Here is a tiny trained network, its code and every weight. The questions are about switching its units off for an input and a class, where a switched-off unit gives its printed mean instead of its output.

import numpy as np


def w(rows, s, z=0):
    codes = np.array(rows[::2]) - 128.0
    scale = np.full(codes.shape[1], s)
    scale[-1] = z or s
    return codes * scale


def f(y):
    return np.maximum(y, 0)


def log_softmax(a):
    a = a - a.max(-1, keepdims=True)
    return a - np.log(np.exp(a).sum(-1, keepdims=True))


def net(x, mask):
    res = np.array(x, float).reshape(1, 5) / 4 @ E
    y = f(res @ A[0][:, :-1].T + A[0][:, -1])
    res = res + np.where(mask, y, B[0][:, -1]) @ B[0][:, :-1]
    return log_softmax(res[-1] @ U[:, :-1].T + U[:, -1])


A, B = {}, {}
E = w([
[130,122,128,125,128,125],'x0',
[21,174,27,7,19,83],'x1',
[223,232,231,36,99,55],'x2',
[128,125,128,127,127,127],'x3',
[100,135,234,156,32,254],'x4',
],0.0057)
A[0] = w([
[53,37,29,191,240,57,162],'n1',
[150,158,241,161,89,227,237],'n2',
[41,51,143,208,53,220,112],'n3',
[37,76,45,61,3,190,247],'n4',
[137,221,105,24,57,49,159],'n5',
[24,228,45,21,31,36,225],'n6',
[197,218,236,50,59,206,114],'n7',
[119,52,205,225,163,225,163],'n8',
[205,160,155,200,202,52,179],'n9',
[198,204,89,51,192,28,111],'n10',
[219,65,202,225,221,189,253],'n11',
],0.0059,0.0038)
B[0] = w([
[19,197,19,233,80,9,210],'n1',
[67,17,15,217,202,103,225],'n2',
[178,40,221,20,77,245,184],'n3',
[26,143,173,27,13,175,230],'n4',
[217,12,37,36,195,78,212],'n5',
[155,9,37,11,49,166,254],'n6',
[9,230,24,244,120,13,212],'n7',
[227,10,67,109,241,228,207],'n8',
[209,206,232,210,224,23,194],'n9',
[250,69,254,33,247,171,184],'n10',
[233,102,55,222,247,124,248],'n11',
],0.005,0.009)
U = w([
[73,196,27,241,222,37,226],'0',
[241,11,116,11,198,220,69],'1',
[12,180,24,71,19,17,228],'2',
[16,91,217,42,1,241,4],'3',
[253,253,243,117,231,22,49],'4',
],0.0049,0.0044)

Each question gives the input, the list of numbers given to net, and the class t.
The units are the neurons (one row each of A and B). Each row of codes is followed by its name. A weight is (code - 128) times the scale printed after its matrix; where a second scale follows, it is the last column's (A, B and U).
mask holds one flag per neuron, in row order. A switched-off neuron (its flag False) gives its mean, the last column of its row in B, instead of its output. The means were averaged over made-up inputs and are rounded, as every weight is.
A unit's drop is (log p(t) with every unit on - log p(t) with that unit switched off) / (log p(t) with every unit on - log p(t) with every unit switched off).
The circuit of an input: a set's keep is (log p(t) with only the set's units on - log p(t) with every unit switched off) / (log p(t) with every unit on - log p(t) with every unit switched off). Starting from all 11 units, units are removed one at a time, each time the one whose removal leaves the highest keep (on an exact tie, the one counted first), for as long as the keep stays at least 0.8.
units of the circuit, in order: the units of the circuit, biggest drop first
unit that matters most: the unit with the biggest drop
k most important neurons: the k neurons with the biggest drops, biggest first
drop of u: that unit's drop, to one decimal
input [3,2,-7,-7,1], class 3: units of the circuit, in order => [n3 n4 n11]
input [6,-7,1,3,8], class 0: 3 most important neurons => [n7 n2 n6]
input [2,-5,5,7,-1], class 4: units of the circuit, in order => [n9 n6]
input [-2,1,-7,4,2], class 3: units of the circuit, in order => [n3 n4 n5]
input [3,3,-8,2,6], class 3: units of the circuit, in order => [n4 n3]
input [5,-8,3,4,-3], class 4: units of the circuit, in order => [n9]
input [5,-7,6,-7,3], class 0: units of the circuit, in order => [n2 n7]
input [4,2,4,5,5], class 2: units of the circuit, in order => [n7 n11]
input [0,1,-3,-2,5], class 3: units of the circuit, in order => [n5 n4 n3]
input [-2,1,2,0,2], class 2: units of the circuit, in order => [n11 n8]
input [1,5,6,-6,0], class 1: 2 most important neurons => [n5 n10]
input [5,4,6,-3,-1], class 1: 3 most important neurons => [n10 n5 n1]
input [-1,3,1,2,-5], class 1: 2 most important neurons => [n10 n7]
input [-5,-8,7,4,8], class 0: units of the circuit, in order => [n7]
input [-1,8,-3,-6,2], class 3: 2 most important neurons => [n4 n7]
input [3,-2,5,7,3], class 0: 2 most important neurons => [n7 n2]
input [-4,6,6,0,0], class 1: 3 most important neurons => [n5 n10 n1]
input [4,0,3,-6,6], class 0: 4 most important neurons => [n7 n6 n2 n4]
input [0,-4,5,-1,1], class 0: 3 most important neurons => [n7 n2 n3]
input [-8,3,-6,4,-2], class 2: unit that matters most => n1
input [-7,6,7,7,-4], class 1: drop of n10 => 0.3
